Here is a tiny trained network, its code and every weight. The questions are about switching its units off for an input and a target symbol, where a switched-off unit gives its printed mean instead of its output.

import numpy as np


def w(rows, s, z=0):
    codes = np.array(rows[::2]) - 128.0
    scale = np.full(codes.shape[1], s)
    scale[-1] = z or s
    return codes * scale


def norm(h):
    return h / np.sqrt((h * h).mean(-1, keepdims=True) + 1e-5)


def f(y):
    return np.maximum(y, 0)


def softmax(a):
    e = np.exp(a - a.max(-1, keepdims=True))
    return e / e.sum(-1, keepdims=True)


def log_softmax(a):
    a = a - a.max(-1, keepdims=True)
    return a - np.log(np.exp(a).sum(-1, keepdims=True))


def net(x, mask):
    ids = ['ΠΣΨαηξ'.index(c) for c in x.split()]
    T = len(ids)
    res = E[ids] + P[:T]
    r = norm(res)
    for j in range(2):
        rows = slice(2 * j, 2 * j + 2)
        q, k, v = (r @ M[0][rows].T for M in (Q, K, V))
        z = softmax(np.where(np.tri(T) > 0, q @ k.T / 2**0.5, -1e9)) @ v
        o = O[0][rows]
        res = res + np.where(mask[j], z, o[:, -1]) @ o[:, :-1]
    y = f(norm(res) @ A[0][:, :-1].T + A[0][:, -1])
    res = res + np.where(mask[2:14], y, B[0][:, -1]) @ B[0][:, :-1]
    return log_softmax(norm(res)[-1] @ U[:, :-1].T + U[:, -1])


Q, K, V, O, A, B = {}, {}, {}, {}, {}, {}
E = w([
[107,255,134,52],'Π',
[196,70,141,148],'Σ',
[173,46,82,6],'Ψ',
[32,37,117,9],'α',
[206,119,176,74],'η',
[249,138,42,159],'ξ',
],0.0067)
P = w([
[109,121,240,99],'0',
[108,147,218,45],'1',
[129,160,202,25],'2',
[139,174,188,12],'3',
[152,181,181,3],'4',
[153,193,164,10],'5',
],0.0033)
Q[0] = w([
[119,42,169,238],'h1',
[2,115,114,236],'h1',
[151,92,97,61],'h2',
[64,114,127,171],'h2',
],0.0083)
K[0] = w([
[114,83,218,133],'h1',
[9,109,187,116],'h1',
[82,158,106,130],'h2',
[116,56,128,84],'h2',
],0.014)
V[0] = w([
[245,73,180,85],'h1',
[106,134,250,29],'h1',
[202,64,23,140],'h2',
[121,2,213,74],'h2',
],0.0046)
O[0] = w([
[103,146,93,254,254],'h1',
[39,222,5,124,164],'h1',
[44,176,49,91,112],'h2',
[25,72,155,219,170],'h2',
],0.0057,0.0061)
A[0] = w([
[137,2,108,189,179],'n1',
[53,202,138,196,70],'n2',
[108,81,137,103,100],'n3',
[59,50,148,200,177],'n4',
[98,186,119,157,179],'n5',
[203,170,222,127,189],'n6',
[135,74,134,86,135],'n7',
[112,51,57,165,124],'n8',
[22,68,151,103,134],'n9',
[180,111,55,193,105],'n10',
[72,97,149,175,1],'n11',
[92,131,96,115,95],'n12',
],0.0078,0.0041)
B[0] = w([
[118,254,124,109,250],'n1',
[198,104,176,168,205],'n2',
[181,116,145,150,148],'n3',
[154,59,60,53,255],'n4',
[159,145,188,129,218],'n5',
[125,62,94,163,251],'n6',
[111,149,99,183,160],'n7',
[95,140,94,120,197],'n8',
[162,137,215,170,211],'n9',
[44,96,174,122,220],'n10',
[89,190,155,111,153],'n11',
[154,112,107,102,148],'n12',
],0.0078,0.0048)
U = w([
[227,93,200,190,129],'Π',
[103,132,38,85,248],'Σ',
[167,230,160,107,135],'Ψ',
[60,70,199,96,205],'α',
[130,61,106,170,46],'η',
[55,155,122,245,160],'ξ',
],0.012,0.0019)

Each question gives the input, a string of symbols that net reads in full, and the target symbol t.
The units are the heads (2 rows each of Q, K, V and O) and the neurons (one row each of A and B). Each row of codes is followed by its name. A weight is (code - 128) times the scale printed after its matrix; where a second scale follows, it is the last column's (O, A, B and U).
mask holds one flag per unit, heads first, then neurons. A switched-off unit (its flag False) gives its mean, the last column of its rows in O or B, instead of its output. The means were averaged over made-up inputs and are rounded, as every weight is.
A unit's drop is (log p(t) with every unit on - log p(t) with that unit switched off) / (log p(t) with every unit on - log p(t) with every unit switched off).
The circuit of an input: a set's keep is (log p(t) with only the set's units on - log p(t) with every unit switched off) / (log p(t) with every unit on - log p(t) with every unit switched off). Starting from the 12 units with the biggest drops (on a tie, the unit counted first), units are removed one at a time, each time the one whose removal leaves the highest keep (on an exact tie, the one counted first), for as long as the keep stays at least 0.8.
circuit, biggest first: the units of the circuit, biggest drop first
top k neurons: the k neurons with the biggest drops, biggest first
heads that matter: for each layer, one digit per head in row order, 1 if its drop is at least 0.15 and else 0, layers parted by /
drop when u is switched off: that unit's drop, to one decimal
input α α ξ η, target η: circuit, biggest first => (n6)
input α Σ Σ Σ Σ, target ξ: top 2 neurons => (n2, n1)
input Σ ξ Σ Ψ, target Ψ: heads that matter => 10
input Σ Σ ξ, target ξ: heads that matter => 00
input Σ Σ α ξ Π Π, target Π: heads that matter => 10
input ξ Σ Σ Σ, target Σ: heads that matter => 11
input Π Π Ψ ξ α, target Π: heads that matter => 00
input ξ Σ η Ψ, target Ψ: top 3 neurons => (n1, n4, n6)
input Ψ Σ ξ, target ξ: heads that matter => 10
input Σ ξ η, target η: heads that matter => 11
input Σ ξ Σ Σ α Π, target Π: heads that matter => 10
input Σ η Σ, target ξ: top 2 neurons => (n1, n2)
input Σ ξ Σ Σ η Σ, target Σ: drop when h2 is switched off => 0.2
input Σ Π ξ Ψ, target Π: top neuron => (n4)
input η η ξ Σ ξ, target η: drop when n9 is switched off => 0.8
input Ψ ξ Σ Σ ξ, target η: drop when h1 is switched off => 2.1
input Π Σ ξ α, target Π: top 3 neurons => (n9, n3, n10)
